Here is a tiny trained network, its code and every weight. The questions are about switching its units off for an input and a target symbol, where a switched-off unit gives its printed mean instead of its output.

import numpy as np


def w(rows, s, z=0):
    codes = np.array(rows[::2]) - 128.0
    scale = np.full(codes.shape[1], s)
    scale[-1] = z or s
    return codes * scale


def norm(h):
    return h / np.sqrt((h * h).mean(-1, keepdims=True) + 1e-5)


def f(y):
    return np.maximum(y, 0)


def softmax(a):
    e = np.exp(a - a.max(-1, keepdims=True))
    return e / e.sum(-1, keepdims=True)


def log_softmax(a):
    a = a - a.max(-1, keepdims=True)
    return a - np.log(np.exp(a).sum(-1, keepdims=True))


def net(x, mask):
    ids = ['βγδζηλμσψ'.index(c) for c in x.split()]
    T = len(ids)
    res = E[ids] + P[:T]
    r = norm(res)
    for j in range(2):
        rows = slice(4 * j, 4 * j + 4)
        q, k, v = (r @ M[0][rows].T for M in (Q, K, V))
        z = softmax(np.where(np.tri(T) > 0, q @ k.T / 4**0.5, -1e9)) @ v
        o = O[0][rows]
        res = res + np.where(mask[j], z, o[:, -1]) @ o[:, :-1]
    y = f(norm(res) @ A[0][:, :-1].T + A[0][:, -1])
    res = res + np.where(mask[2:10], y, B[0][:, -1]) @ B[0][:, :-1]
    return log_softmax(norm(res)[-1] @ U[:, :-1].T + U[:, -1])


Q, K, V, O, A, B = {}, {}, {}, {}, {}, {}
E = w([
[147,106,101],'β',
[118,139,123],'γ',
[111,140,156],'δ',
[5,118,94],'ζ',
[103,158,129],'η',
[103,148,157],'λ',
[122,117,183],'μ',
[110,116,213],'σ',
[110,149,126],'ψ',
],0.025)
P = w([
[229,98,110],'0',
[2,30,179],'1',
[176,81,90],'2',
[2,27,178],'3',
[171,89,96],'4',
[1,27,177],'5',
],0.0085)
Q[0] = w([
[149,83,108],'h0',
[6,29,66],'h0',
[18,81,142],'h0',
[106,215,108],'h0',
[110,120,100],'h1',
[98,41,116],'h1',
[187,122,46],'h1',
[73,161,217],'h1',
],0.017)
K[0] = w([
[173,98,103],'h0',
[252,190,109],'h0',
[198,168,189],'h0',
[70,182,85],'h0',
[173,137,72],'h1',
[160,62,105],'h1',
[88,128,86],'h1',
[161,149,177],'h1',
],0.019)
V[0] = w([
[228,127,86],'h0',
[149,10,115],'h0',
[160,95,31],'h0',
[163,15,104],'h0',
[138,118,134],'h1',
[111,111,87],'h1',
[176,172,102],'h1',
[134,185,162],'h1',
],0.011)
O[0] = w([
[81,93,118,180],'h0',
[151,85,41,111],'h0',
[161,3,127,1],'h0',
[139,103,65,110],'h0',
[128,115,137,151],'h1',
[67,183,138,35],'h1',
[109,127,128,127],'h1',
[137,126,86,192],'h1',
],0.011,0.0055)
A[0] = w([
[196,110,188,64],'n0',
[251,102,105,6],'n1',
[90,167,196,141],'n2',
[160,101,80,78],'n3',
[144,54,108,2],'n4',
[149,54,107,92],'n5',
[174,92,186,133],'n6',
[178,223,149,211],'n7',
],0.017,0.007)
B[0] = w([
[4,215,200,144],'n0',
[62,2,149,155],'n1',
[189,156,82,246],'n2',
[89,187,133,141],'n3',
[185,202,112,138],'n4',
[198,156,156,151],'n5',
[28,172,62,155],'n6',
[147,44,167,242],'n7',
],0.014,0.011)
U = w([
[159,38,50,51],'β',
[200,119,67,94],'γ',
[159,19,164,149],'δ',
[58,95,31,65],'ζ',
[160,172,235,81],'η',
[171,124,168,148],'λ',
[60,52,195,133],'μ',
[55,174,250,3],'σ',
[137,220,95,220],'ψ',
],0.016,0.0051)

Each question gives the input, a string of symbols that net reads in full, and the target symbol t.
The units are the heads (4 rows each of Q, K, V and O) and the neurons (one row each of A and B). Each row of codes is followed by its name. A weight is (code - 128) times the scale printed after its matrix; where a second scale follows, it is the last column's (O, A, B and U).
mask holds one flag per unit, heads first, then neurons. A switched-off unit (its flag False) gives its mean, the last column of its rows in O or B, instead of its output. The means were averaged over made-up inputs and are rounded, as every weight is.
A unit's drop is (log p(t) with every unit on - log p(t) with that unit switched off) / (log p(t) with every unit on - log p(t) with every unit switched off).
The circuit of an input: a set's keep is (log p(t) with only the set's units on - log p(t) with every unit switched off) / (log p(t) with every unit on - log p(t) with every unit switched off). Starting from all 10 units, units are removed one at a time, each time the one whose removal leaves the highest keep (on an exact tie, the one counted first), for as long as the keep stays at least 0.8.
circuit, biggest first: the units of the circuit, biggest drop first
unit that matters most: the unit with the biggest drop
k most important neurons: the k neurons with the biggest drops, biggest first
heads that matter: for each layer, one digit per head in row order, 1 if its drop is at least 0.15 and else 0, layers parted by /
drop when u is switched off: that unit's drop, to one decimal
input ψ δ μ μ μ, target μ: unit that matters most => h0
input γ η σ η σ ψ, target δ: heads that matter => 10
input β δ δ γ, target β: heads that matter => 10
input μ ψ η β, target ζ: 2 most important neurons => (n7 n2)
input δ μ δ δ μ μ, target ψ: heads that matter => 00
input η δ δ σ δ γ, target σ: heads that matter => 10
input δ δ μ β, target ψ: 2 most important neurons => (n7 n1)
input η μ μ δ δ η, target σ: circuit, biggest first => (h0 n7)
input λ λ δ σ, target η: circuit, biggest first => (h0 n2)
input δ η β δ, target ψ: heads that matter => 00
input δ λ δ η λ ψ, target ψ: heads that matter => 00
input δ ψ μ μ, target ψ: circuit, biggest first => (n7 n2 n1)
input ψ λ γ γ μ β, target μ: heads that matter => 11
input δ ψ μ γ δ λ, target ψ: heads that matter => 00
input η η η δ ψ μ, target σ: 2 most important neurons => (n7 n6)
input β δ η μ η μ, target β: 2 most important neurons => (n7 n4)
input δ δ μ σ, target ψ: circuit, biggest first => (n7 n2 n1 n6)
input β μ σ, target σ: 2 most important neurons => (n0 n6)
input γ μ δ ζ δ η, target δ: circuit, biggest first => (h0)
input δ η λ λ δ γ, target ψ: circuit, biggest first => (n7)
input σ η ψ δ, target γ: heads that matter => 10
input δ δ η, target η: heads that matter => 11
input δ μ β δ η γ, target ψ: heads that matter => 00
input μ μ γ σ μ η, target ζ: heads that matter => 10
input μ λ ψ, target ψ: 3 most important neurons => (n7 n4 n6)
input γ ψ γ δ, target δ: 2 most important neurons => (n5 n0)
input μ μ ψ β δ μ, target ζ: 3 most important neurons => (n7 n2 n1)
input η ψ δ δ δ σ, target σ: 2 most important neurons => (n6 n7)
input μ γ μ δ, target ζ: drop when n1 is switched off => 0.1
